[[126 128 128 131 133 129 123 129 128]
 [130 128 128 126 123 123 132 127 128]
 [130 128 129 126 119 126 134 128 129]
 [125 127 130 135 131 142 123 133 132]
 [127 129 127 128 133 118 125 126 125]
 [126 129 127 130 137 122 122 127 126]
 [128 128 127 127 129 119 128 126 126]
 [127 129 125 127 134 112 125 124 123]
 [128 126 133 130 122 150 130 136 137]
 [129 128 127 126 126 120 130 126 127]
 [131 129 126 121 124 108 134 123 124]] → 129

[[110 103 115 131 146 151 151 149 125 115 116 127 118 102 120 115]
 [139 119 122 142 131 150 140 129 131 116 112 133 136 113 126 145]
 [136 110 149 120 140 140 116 147 154 150 146 114 102 109 148 117]
 [144 102 116 147 126 137 106 123 112 144 122 133 106 127 146 104]
 [116 136 144 121 117 134 122 126 131 104 102 102 107 144 109 137]
 [138 124 107 102 141 123 137 153 104 149 138 138 150 140 122 103]
 [110 142 130 103 103 111 118 137 144 126 121 111 117 133 146 139]
 [145 128 123 109 120 144 150 102 151 124 129 140 137 139 154 138]
 [131 138 143 145 117 111 151 102 132 103 147 108 149 134 124 117]] → 120

[[134 116 123 131 125 143 118 120 132 118 132]
 [121 145 135 129 127 102 142 140 125 141 124]
 [126 131 134 157 110 125 132 133 132 132 125]
 [129 129 123 106 142 127 126 125 123 126 130]
 [134 113 122 128 128 148 116 118 131 116 132]
 [130 127 123 101 144 130 126 124 124 125 131]] → 118

[[141 108 149 132 127 123 105 148 132 123 123 127 122 133 121 136]
 [133 126 132 137 109 121 129 132 149 112 115 133 111 135 114 133]
 [127 127 128 120 147 135 122 130 103 142 139 122 142 124 139 126]
 [116 152 104 127 132 138 153 108 129 135 136 134 134 125 136 118]
 [141 109 154 132 125 122 103 150 131 123 122 124 122 133 121 138]
 [129 131 129 137 112 122 135 126 156 117 119 134 117 133 118 131]] → 121

[[110 106 144 109 139 110 126 139 106 147 144 132 138 130]
 [133 135 111 134 107 137 110 111 136 113 111 109 115 116]
 [146 146 128 142 119 147 118 123 136 135 131 120 125 122]
 [112 119 139 118 139 116 149 141 119 134 142 146 146 148]
 [143 148 114 145 120 145 127 113 146 105 111 126 108 120]
 [126 130 128 136 128 126 104 119 134 115 114 110 121 113]
 [140 143 118 139 124 142 113 121 136 120 121 111 124 119]
 [120 118 147 119 146 117 140 146 111 144 147 143 146 149]] → 138

[[115 130 132 119 140 150 117 117 130 130 138 118 122 130 119]
 [121 133 132 113 140 152 123 122 128 130 139 119 123 127 118]
 [117 131 132 117 140 150 119 119 130 129 138 119 122 129 118]
 [134 126 129 142 117 108 133 134 129 126 120 140 134 132 144]
 [119 135 135 111 142 156 123 120 129 131 142 118 123 129 119]
 [124 136 135 109 140 154 127 125 128 131 142 120 125 128 119]
 [116 133 134 112 141 155 120 118 129 130 141 117 122 129 119]
 [116 132 133 116 141 153 119 118 130 130 140 118 122 130 119]
 [125 135 134 110 138 152 128 126 127 130 140 120 125 127 121]
 [138 127 129 142 117 108 137 139 130 126 121 141 134 132 141]
 [136 127 130 142 117 107 134 136 129 126 120 141 134 133 144]] → 130

[[108 103 105 106 152 106 148 107 143 151 103 157 157 146 151 147]
 [127 121 126 125 141 123 137 128 143 141 118 146 147 142 142 142]
 [121 122 123 118 139 118 135 120 137 138 118 142 140 139 138 138]
 [132 142 138 138 110 138 114 138 139 116 146 106 110 132 114 125]
 [111 114 110 110 139 113 140 110 138 139 115 136 138 140 139 139]] → 151
---
[[150 145 132 149 150 130]
 [124 116 131 115 122 141]
 [148 145 134 147 149 131]] Answer: 141

[[119 124 138 106 136]
 [114 141 118 122 129]
 [122 147 111 109 110]] Answer: 129

[[151 106 107 154 102]
 [128 130 138 125 134]
 [132 123 134 127 128]] Answer: 134

[[126 150 131 125 115 108 141]
 [137 106 122 124 148 149 105]
 [148 120 114 107 135 131 105]] Answer: 105

[[142 127 137 115 125 122 132]
 [106 122 102 144 151 103 108]
 [144 140 129 127 131 121 125]] Answer: 108

[[127 124 153 148 123]
 [127 135 148 124 129]
 [131 123 152 140 123]] Answer: 129

[[137 120 142 103]
 [125 125  99 116]
 [126 133 112 133]] Answer: 116

[[105 144 149 103 152]
 [139 123 149 141 139]
 [144 150 144 107 110]] Answer: 139

[[121 104 120 135]
 [106 126 101 129]
 [122 142 134 144]] Answer: 129

[[148 123 117 109 148]
 [105 108 105 134 107]
 [110 148 140 155 125]] Answer: 107
---
[106 131 121 141] 121
[129 130 103 126] 103
[129 126 106 121] 106
[145 110 152 151] 152
[102 118 156 101] 156
[135 152 154 120] 154
[117 152 151 136] 151
[142  99 128  99] 128
[137 153 130 125] 130
[151 153 145 148] 145
---
Q: 110,134,102,133,112
A: 134, 133

Q:
125,145,128,122,111,122
119,135,134,120,121,128
110,120,139,132,107,131
A: 145, 139

Q: 110,108,150,133,117,146
A: 150, 146

Q: 142,153,127,137,126
A: 153, 142

Q: 100,116,156,109,115
A: 156, 116

Q: 123,115,106,135,133,109,108
A: 135, 133

Q:
130,103,133,122,127,119,145
127,130,144,129,136,125,102
132,121,139,134,127,122,133
A: 145, 144

Q: 155,123,132,148
A: 155, 148

Q: 101,134,150,155,119
A: 155, 150

Q: 148,109,112,105,143
A: 148, 143
---
[[106 130 121 140 109 126]
 [138 127 100 105 120 111]
 [102 125 139 137 123 131]] result: 140, 139

[128 143 145 151 122] result: 151, 145

[[127 133 123 132 132]
 [108 118 141 114 131]
 [150 140 106 139 125]] result: 150, 141

[127 103 118 130] result: 130, 127

[123 129 138 128 127 150 120] result: 150, 138

[[135 123 102 127]
 [135 132 132 137]
 [134 133 100 142]] result: 142, 137

[[140 126 138 125 133 119 107]
 [144 130 136 129 133 121 124]
 [138 126 137 123 133 120 102]] result: 144, 140
---
[126 129 140 104 143]
129
[101 121 120 151 118]
121
[138 151 151 118 125]
151
[119 136 130  98 132]
136
[108 119 102 112 136]
119
[151 127 154 128 113]
127
---
[[133 129 131 129]
 [143 147 127 143]
 [127 145 124 156]] ==> 124

[[122 148 158 138 135 137]
 [118 136 131 157 138 122]
 [135 148 139 152 129 125]] ==> 139

[[102 130 128 132 133]
 [108 128 133 131 132]
 [117 130 123 130 131]] ==> 123

[[111 127 137 126 126 138 117]
 [130 126 143 125 126 143 105]
 [138 125 139 125 126 140 105]] ==> 139

[[134 122 120 126 123]
 [126 130 121 128 153]
 [133 134 122 130 121]] ==> 122

[[146 151 144 119 121 146]
 [143 135 135 132 153 125]
 [155 150 148 130 115 152]] ==> 148

[[122 127 142 113 116 141 113]
 [133 129 157 139 122 113 121]
 [137 129 125 116 133 149 132]] ==> 125

[[129 129 128 127 128]
 [121 135 121 137 126]
 [134 127 151 132 144]] ==> 151

[[117 142 137 142 117]
 [111 141 110 143 145]
 [135 125 111 123 151]] ==> 111

[[128 135 140 119 130]
 [133 156 123 134 139]
 [126 144 138 118 124]] ==> 138
---
[[109 134 151 104]
 [144 130 108 133]] yields 104

[[134 147 119 102 121 118]
 [147 138 138 119 147 126]
 [138 120 126 136 121 123]] yields 126

[[145 120 114 131 103]
 [134 130 113 118 111]] yields 103

[[109 141 121 130 148 113 124]
 [107 141 135 135 149 121 119]] yields 124

[[140 127 123 142]
 [115 148 152  99]] yields 142

[[107 129 125 131 120 123]
 [134 113 131 113 139 133]
 [151 126 134 124 137 135]] yields 133

[[101 131 107 118]
 [128 120 141 156]
 [122 101 151 104]] yields 156

[[141 124 115 114  99 126 125]
 [146 115 106 116 124 126 100]] yields 125
---
144  148  101  143  141  137  140 yields 144
103  116  101  132  155 yields 103
125  153  146  150  149 yields 125
152  133  139  149  132 yields 152
150  156  124  122  136 yields 150
127  115  121  103  126  110  121 yields 127
149  139  139  117  150  126 yields 149
126  141  154  105 yields 126
---
[148 156 142 129 139 137 120] Answer: 129

[[106 109 116 143 124 108 144]
 [132 119 112 147 135 144 121]
 [135 117 118 154 138 111 140]] Answer: 154

[106 131 140 132 134] Answer: 131

[130 134 142 104 135 130 139] Answer: 104

[135 146 132 151] Answer: 135

[140 149 123 148 127] Answer: 149
